Here is a tiny trained network, its code and every weight. The questions are about switching its units off for an input and a class, where a switched-off unit gives its printed mean instead of its output.

import numpy as np


def w(rows, s, z=0):
    codes = np.array(rows[::2]) - 128.0
    scale = np.full(codes.shape[1], s)
    scale[-1] = z or s
    return codes * scale


def f(y):
    return np.maximum(y, 0)


def log_softmax(a):
    a = a - a.max(-1, keepdims=True)
    return a - np.log(np.exp(a).sum(-1, keepdims=True))


def net(x, mask):
    res = np.array(x, float).reshape(1, 8) / 4 @ E
    y = f(res @ A[0][:, :-1].T + A[0][:, -1])
    res = res + np.where(mask, y, B[0][:, -1]) @ B[0][:, :-1]
    return log_softmax(res[-1] @ U[:, :-1].T + U[:, -1])


A, B = {}, {}
E = w([
[211,148,98,113,208,56,114,249],'x0',
[162,121,159,143,81,127,119,131],'x1',
[95,171,123,165,178,71,110,143],'x2',
[53,118,51,145,222,135,71,153],'x3',
[178,189,137,82,77,134,69,153],'x4',
[78,127,208,102,170,106,122,141],'x5',
[131,134,99,35,151,187,136,168],'x6',
[37,136,122,117,97,165,203,165],'x7',
],0.012)
A[0] = w([
[130,130,146,139,165,129,203,175,101],'n0',
[124,125,137,170,74,173,149,132,141],'n1',
[155,141,185,102,89,77,67,114,1],'n2',
[112,99,131,80,155,133,199,157,101],'n3',
[172,142,92,132,135,121,118,179,145],'n4',
[50,157,123,156,73,172,193,108,132],'n5',
[122,159,126,130,130,90,154,107,75],'n6',
[36,161,100,101,219,115,123,168,119],'n7',
[117,34,72,153,175,127,117,70,162],'n8',
[132,109,143,98,190,146,208,168,184],'n9',
[74,126,140,158,127,135,149,96,163],'n10',
[190,157,133,95,89,172,160,71,104],'n11',
[119,144,97,37,122,247,88,137,133],'n12',
],0.015,0.0063)
B[0] = w([
[96,92,96,51,160,180,134,132,187],'n0',
[70,151,106,107,83,115,142,127,201],'n1',
[68,97,163,177,179,153,116,123,182],'n2',
[66,157,103,128,105,195,160,99,196],'n3',
[179,108,50,94,150,76,125,150,198],'n4',
[157,11,106,136,24,132,39,65,250],'n5',
[112,141,140,115,93,139,136,144,144],'n6',
[166,191,202,190,131,31,140,220,249],'n7',
[52,177,180,164,159,160,156,106,213],'n8',
[129,145,142,66,94,168,140,125,217],'n9',
[117,95,113,119,90,143,110,107,203],'n10',
[116,209,150,73,97,86,41,161,230],'n11',
[4,141,51,34,164,193,189,198,242],'n12',
],0.012,0.018)
U = w([
[130,141,222,136,56,41,118,127,18],'0',
[57,209,162,116,178,148,198,150,206],'1',
[83,65,52,28,75,198,135,120,192],'2',
[167,183,136,171,179,9,131,227,218],'3',
[58,48,203,218,109,189,146,66,83],'4',
[235,99,21,175,129,60,117,163,45],'5',
[254,31,102,99,140,111,202,181,2],'6',
],0.0088,0.0062)

Each question gives the input, the list of numbers given to net, and the class t.
The units are the neurons (one row each of A and B). Each row of codes is followed by its name. A weight is (code - 128) times the scale printed after its matrix; where a second scale follows, it is the last column's (A, B and U).
mask holds one flag per neuron, in row order. A switched-off neuron (its flag False) gives its mean, the last column of its row in B, instead of its output. The means were averaged over made-up inputs and are rounded, as every weight is.
A unit's drop is (log p(t) with every unit on - log p(t) with that unit switched off) / (log p(t) with every unit on - log p(t) with every unit switched off).
The circuit of an input: a set's keep is (log p(t) with only the set's units on - log p(t) with every unit switched off) / (log p(t) with every unit on - log p(t) with every unit switched off). Starting from the 12 units with the biggest drops (on a tie, the unit counted first), units are removed one at a time, each time the one whose removal leaves the highest keep (on an exact tie, the one counted first), for as long as the keep stays at least 0.8.
units of the circuit, in order: the units of the circuit, biggest drop first
top k neurons: the k neurons with the biggest drops, biggest first
drop of u: that unit's drop, to one decimal
input [-6,-2,-5,7,8,8,8,-6], class 1: units of the circuit, in order	[n5]
input [3,-8,3,7,8,-2,6,7], class 3: top 3 neurons	[n7, n4, n8]
input [6,8,-2,-3,0,-7,-2,5], class 5: units of the circuit, in order	[n12, n4]
input [2,-3,0,0,-8,-8,8,1], class 1: top 3 neurons	[n8, n5, n7]
input [4,8,1,-7,-2,4,-5,7], class 2: top 2 neurons	[n7, n0]
input [2,3,-5,-1,8,1,-8,-3], class 3: units of the circuit, in order	[n5, n3]
input [-5,6,7,7,-4,-1,3,7], class 4: top 2 neurons	[n5, n11]
input [4,-1,3,8,8,4,8,5], class 3: top 3 neurons	[n7, n4, n8]
input [8,-7,-7,0,1,7,3,-4], class 1: top 4 neurons	[n5, n7, n9, n3]
input [-3,-2,4,3,2,-8,-2,0], class 4: units of the circuit, in order	[n12, n11]
input [-2,2,3,3,-3,5,1,6], class 0: top 3 neurons	[n7, n12, n2]
input [2,-4,2,-2,6,-7,-1,-4], class 5: units of the circuit, in order	[n4, n12]
input [-4,-4,-1,-3,6,5,-6,-3], class 4: top 3 neurons	[n2, n7, n4]
input [4,4,3,6,3,-6,5,5], class 3: units of the circuit, in order	[n7]
input [2,-3,-7,-2,2,7,-8,1], class 4: top 3 neurons	[n7, n12, n11]
input [-5,-6,8,8,6,-8,4,-6], class 1: top 2 neurons	[n12, n8]
input [-2,-2,-3,2,1,-4,-4,-2], class 4: top 2 neurons	[n12, n7]
input [-2,1,-3,5,-2,5,-3,8], class 4: top 2 neurons	[n7, n12]
input [2,-4,-4,-8,7,-1,-2,1], class 3: top 2 neurons	[n5, n11]
input [5,-1,-3,3,1,3,3,7], class 1: top 2 neurons	[n7, n5]
input [-4,-7,-8,5,-4,7,7,-1], class 1: units of the circuit, in order	[n7]
input [5,-1,2,-2,6,-5,-7,8], class 5: top 2 neurons	[n12, n7]
input [1,-5,4,-1,5,7,-6,1], class 3: drop of n5	0.2
input [-2,-4,4,7,3,-1,-1,4], class 3: drop of n7	0.6
input [8,-5,3,2,-6,5,4,-1], class 3: drop of n7	6.5
input [8,-1,5,1,6,5,7,1], class 3: drop of n1	0.0
input [-6,5,6,1,-4,-5,-6,6], class 4: units of the circuit, in order	[n12]
